Below is a small trained network, with its code and all its weights. Each question gives an input and a class and asks what happens when units are switched off, that is, made to give their printed mean instead of their output.

import numpy as np


def w(rows, s, z=0):
    codes = np.array(rows[::2]) - 128.0
    scale = np.full(codes.shape[1], s)
    scale[-1] = z or s
    return codes * scale


def f(y):
    return y / 2 * (1 + np.tanh(0.7978845608 * (y + 0.044715 * y**3)))


def log_softmax(a):
    a = a - a.max(-1, keepdims=True)
    return a - np.log(np.exp(a).sum(-1, keepdims=True))


def net(x, mask):
    res = np.array(x, float).reshape(1, 4) / 4 @ E
    y = f(res @ A[0][:, :-1].T + A[0][:, -1])
    res = res + np.where(mask, y, B[0][:, -1]) @ B[0][:, :-1]
    return log_softmax(res[-1] @ U[:, :-1].T + U[:, -1])


A, B = {}, {}
E = w([
[253,115,116],'x0',
[161,250,36],'x1',
[130,127,128],'x2',
[170,187,232],'x3',
],0.0068)
A[0] = w([
[206,89,99,251],'N1',
[117,83,67,158],'N2',
[135,174,25,134],'N3',
[121,106,69,52],'N4',
[136,203,82,124],'N5',
[135,81,61,182],'N6',
[122,68,88,74],'N7',
[118,55,164,94],'N8',
[123,130,97,43],'N9',
[120,56,155,36],'N10',
[110,93,78,181],'N11',
[118,148,171,69],'N12',
[247,33,139,155],'N13',
[132,60,156,120],'N14',
[128,82,83,57],'N15',
[162,179,220,151],'N16',
[113,189,97,103],'N17',
[23,137,154,149],'N18',
],0.012,0.0029)
B[0] = w([
[54,147,102,224],'N1',
[111,122,173,187],'N2',
[126,68,122,249],'N3',
[135,130,158,152],'N4',
[141,6,119,214],'N5',
[107,139,178,198],'N6',
[127,102,164,157],'N7',
[190,58,96,190],'N8',
[153,129,138,125],'N9',
[174,74,117,170],'N10',
[104,149,163,181],'N11',
[119,94,140,134],'N12',
[51,72,91,253],'N13',
[174,92,104,183],'N14',
[122,120,157,147],'N15',
[60,70,195,213],'N16',
[135,56,107,177],'N17',
[19,70,76,206],'N18',
],0.023,0.006)
U = w([
[195,89,129,120],'0',
[117,134,143,254],'1',
[84,150,96,93],'2',
[128,130,254,73],'3',
[130,172,125,153],'4',
[191,181,143,59],'5',
[175,210,97,61],'6',
],0.011,0.0066)

Each question gives the input, the list of numbers given to net, and the class t.
The units are the neurons (one row each of A and B). Each row of codes is followed by its name. A weight is (code - 128) times the scale printed after its matrix; where a second scale follows, it is the last column's (A, B and U).
mask holds one flag per neuron, in row order. A switched-off neuron (its flag False) gives its mean, the last column of its row in B, instead of its output. The means were averaged over made-up inputs and are rounded, as every weight is.
A unit's drop is (log p(t) with every unit on - log p(t) with that unit switched off) / (log p(t) with every unit on - log p(t) with every unit switched off).
The circuit of an input: a set's keep is (log p(t) with only the set's units on - log p(t) with every unit switched off) / (log p(t) with every unit on - log p(t) with every unit switched off). Starting from the 12 units with the biggest drops (on a tie, the unit counted first), units are removed one at a time, each time the one whose removal leaves the highest keep (on an exact tie, the one counted first), for as long as the keep stays at least 0.8.
circuit, biggest first: the units of the circuit, biggest drop first
most important unit: the unit with the biggest drop
top k neurons: the k neurons with the biggest drops, biggest first
drop when u is switched off: that unit's drop, to one decimal
input [-1,6,4,-7], class 3: circuit, biggest first : (N6; N2; N13)
input [1,-5,-4,1], class 0: circuit, biggest first : (N8; N14)
input [6,-7,-1,-8], class 3: circuit, biggest first : (N6)
input [-5,5,-3,0], class 0: top 2 neurons : (N1; N5)
input [-7,-6,2,3], class 2: top 4 neurons : (N18; N5; N3; N17)
input [0,1,-3,-1], class 4: top 2 neurons : (N16; N13)
input [3,-6,-2,-8], class 3: circuit, biggest first : (N6; N2)
input [3,7,-4,-4], class 0: top 2 neurons : (N5; N3)
input [-8,8,1,-2], class 0: circuit, biggest first : (N5; N17)
input [4,-7,5,4], class 0: top 3 neurons : (N8; N14; N10)
input [6,6,-7,8], class 3: top 3 neurons : (N16; N18; N8)
input [2,8,8,7], class 0: top 2 neurons : (N5; N17)
input [-7,8,-2,8], class 0: top 2 neurons : (N5; N17)
input [7,-3,-6,-1], class 2: most important unit : N13
input [4,-5,0,-8], class 3: top 3 neurons : (N6; N2; N7)
input [4,0,-3,2], class 2: top 2 neurons : (N13; N1)
input [6,2,-4,-5], class 2: top 3 neurons : (N1; N13; N16)
input [7,5,6,6], class 2: top 2 neurons : (N1; N13)
input [-2,-5,-1,1], class 0: top 2 neurons : (N8; N1)
input [2,-8,-7,-5], class 0: circuit, biggest first : (N8)
input [5,3,-1,8], class 3: top 2 neurons : (N16; N18)
input [4,-5,-7,-8], class 3: top 3 neurons : (N6; N2; N7)
input [-3,-1,-3,-1], class 4: drop when N16 is switched off : 0.2
input [-1,5,-3,7], class 3: drop when N14 is switched off : 0.1
input [4,3,-4,-5], class 3: drop when N2 is switched off : 0.2
input [-1,-2,3,-6], class 3: drop when N2 is switched off : 0.1
